Below are the code and all the weights of a small trained network. Each question names an input and a class and asks about switching units off, where a switched-off unit gives its printed mean instead of its output.

import numpy as np


def w(rows, s, z=0):
    codes = np.array(rows[::2]) - 128.0
    scale = np.full(codes.shape[1], s)
    scale[-1] = z or s
    return codes * scale


def norm(h):
    return h / np.sqrt((h * h).mean(-1, keepdims=True) + 1e-5)


def f(y):
    return np.maximum(y, 0)


def log_softmax(a):
    a = a - a.max(-1, keepdims=True)
    return a - np.log(np.exp(a).sum(-1, keepdims=True))


def net(x, mask):
    res = np.array(x, float).reshape(1, 3) / 4 @ E
    u = 0
    for l in range(3):
        y = f(norm(res) @ A[l][:, :-1].T + A[l][:, -1])
        res = res + np.where(mask[u : u + 10], y, B[l][:, -1]) @ B[l][:, :-1]
        u += 10
    return log_softmax(norm(res)[-1] @ U[:, :-1].T + U[:, -1])


A, B = {}, {}
E = w([
[120,67,124,128,156,135,163,95],'x0',
[97,178,187,120,242,152,73,205],'x1',
[241,196,82,5,115,2,121,98],'x2',
],0.0069)
A[0] = w([
[133,255,98,85,207,174,79,224,148],'L0N1',
[211,112,124,42,172,75,91,85,25],'L0N2',
[193,174,122,27,99,189,206,126,93],'L0N3',
[175,97,132,176,160,188,48,136,195],'L0N4',
[139,49,70,107,109,120,196,90,177],'L0N5',
[125,119,158,116,225,179,122,146,5],'L0N6',
[181,50,119,163,42,106,158,178,9],'L0N7',
[89,157,173,68,146,189,137,199,61],'L0N8',
[133,102,230,150,106,91,208,178,77],'L0N9',
[100,144,70,162,52,102,170,100,73],'L0N10',
],0.0079,0.0023)
B[0] = w([
[173,196,150,97,134,111,85,123,254],'L0N1',
[151,100,142,207,177,88,109,199,244],'L0N2',
[71,81,144,139,129,85,152,187,200],'L0N3',
[138,54,176,122,115,146,126,41,185],'L0N4',
[114,145,91,75,174,254,175,118,235],'L0N5',
[155,172,132,7,228,141,135,131,189],'L0N6',
[153,180,63,165,103,136,108,75,186],'L0N7',
[150,168,147,89,137,206,187,109,186],'L0N8',
[152,95,130,65,108,48,122,107,145],'L0N9',
[140,190,120,198,102,222,124,116,201],'L0N10',
],0.0077,0.0074)
A[1] = w([
[133,158,117,40,128,154,146,22,85],'L1N1',
[116,160,136,95,115,114,125,211,1],'L1N2',
[100,124,179,70,107,217,169,124,162],'L1N3',
[168,87,52,158,32,143,184,89,50],'L1N4',
[163,164,165,176,49,146,50,91,106],'L1N5',
[175,121,122,66,85,24,47,62,115],'L1N6',
[132,77,128,116,141,135,143,110,32],'L1N7',
[55,151,1,152,67,128,128,96,105],'L1N8',
[110,126,104,156,110,162,135,188,118],'L1N9',
[131,109,129,160,108,3,58,193,130],'L1N10',
],0.0089,0.002)
B[1] = w([
[84,172,175,204,139,199,132,175,217],'L1N1',
[115,86,128,138,151,82,62,149,167],'L1N2',
[132,73,103,125,74,2,135,125,255],'L1N3',
[101,214,104,205,83,200,152,125,247],'L1N4',
[146,168,160,57,113,135,224,214,171],'L1N5',
[80,110,110,156,175,144,117,104,184],'L1N6',
[118,75,162,92,160,164,119,101,148],'L1N7',
[238,177,56,158,119,137,217,90,225],'L1N8',
[198,162,109,127,134,136,183,118,166],'L1N9',
[64,83,78,125,98,63,144,118,214],'L1N10',
],0.0088,0.0067)
A[2] = w([
[129,117,130,89,119,176,136,165,55],'L2N1',
[77,86,175,179,157,133,151,112,8],'L2N2',
[157,125,108,138,131,55,112,138,77],'L2N3',
[180,167,124,129,142,125,77,117,103],'L2N4',
[138,126,145,99,141,64,124,87,167],'L2N5',
[179,146,139,201,103,155,132,55,153],'L2N6',
[154,98,83,119,112,2,51,161,24],'L2N7',
[129,98,187,85,170,111,67,114,180],'L2N8',
[104,83,81,126,147,105,117,114,100],'L2N9',
[129,128,116,128,78,179,123,192,131],'L2N10',
],0.013,0.0015)
B[2] = w([
[183,88,137,179,113,58,113,117,147],'L2N1',
[166,74,150,75,45,111,98,25,182],'L2N2',
[81,50,125,157,52,69,95,179,196],'L2N3',
[102,108,130,123,165,162,100,156,175],'L2N4',
[46,171,134,170,98,130,137,139,186],'L2N5',
[66,126,2,146,175,228,100,156,251],'L2N6',
[25,58,79,226,138,30,141,170,254],'L2N7',
[118,120,30,144,80,137,110,129,240],'L2N8',
[174,102,174,59,199,132,102,152,179],'L2N9',
[149,178,107,165,89,73,171,52,179],'L2N10',
],0.008)
U = w([
[131,72,164,88,42,172,95,57,239],'0',
[135,250,188,55,186,194,34,207,165],'1',
[155,209,246,143,27,120,204,150,32],'2',
[61,121,74,197,141,41,98,253,195],'3',
[168,204,152,162,104,96,181,160,14],'4',
[225,75,102,89,181,137,181,201,3],'5',
[144,185,16,232,64,237,218,130,171],'6',
],0.013,0.0043)

Each question gives the input, the list of numbers given to net, and the class t.
The units are the neurons (one row each of A and B). Each row of codes is followed by its name. A weight is (code - 128) times the scale printed after its matrix; where a second scale follows, it is the last column's (A, B and U).
mask holds one flag per neuron, layer by layer. A switched-off neuron (its flag False) gives its mean, the last column of its row in B, instead of its output. The means were averaged over made-up inputs and are rounded, as every weight is.
A unit's drop is (log p(t) with every unit on - log p(t) with that unit switched off) / (log p(t) with every unit on - log p(t) with every unit switched off).
unit that matters most: the unit with the biggest drop
k most important neurons: the k neurons with the biggest drops, biggest first
top k neurons in layer l: the k neurons of layer l with the biggest drops, biggest first
drop when u is switched off: that unit's drop, to one decimal
input [-7,8,-6], class 1: 2 most important neurons	(L0N1 L2N7)
input [-2,4,-4], class 0: unit that matters most	L0N4
input [-5,8,-7], class 1: top 2 neurons in layer 0	(L0N1 L0N6)
input [-8,-2,1], class 4: top 3 neurons in layer 0	(L0N10 L0N2 L0N6)
input [0,6,-5], class 0: 3 most important neurons	(L0N4 L1N3 L2N2)
input [-8,4,-7], class 0: 4 most important neurons	(L0N4 L1N8 L0N10 L1N4)
input [-7,1,1], class 3: top 2 neurons in layer 1	(L1N4 L1N2)
input [-6,1,1], class 3: 4 most important neurons	(L0N5 L0N10 L1N4 L1N2)
input [2,3,2], class 3: 2 most important neurons	(L0N2 L0N5)
input [-4,1,-4], class 0: 2 most important neurons	(L0N4 L1N1)
input [7,2,2], class 5: 2 most important neurons	(L1N3 L0N5)
input [5,7,-3], class 1: top 2 neurons in layer 0	(L0N6 L0N1)
input [-6,3,-2], class 1: drop when L0N1 is switched off	0.4
input [4,-1,6], class 3: unit that matters most	L0N2
input [-4,0,-5], class 0: drop when L0N4 is switched off	0.7
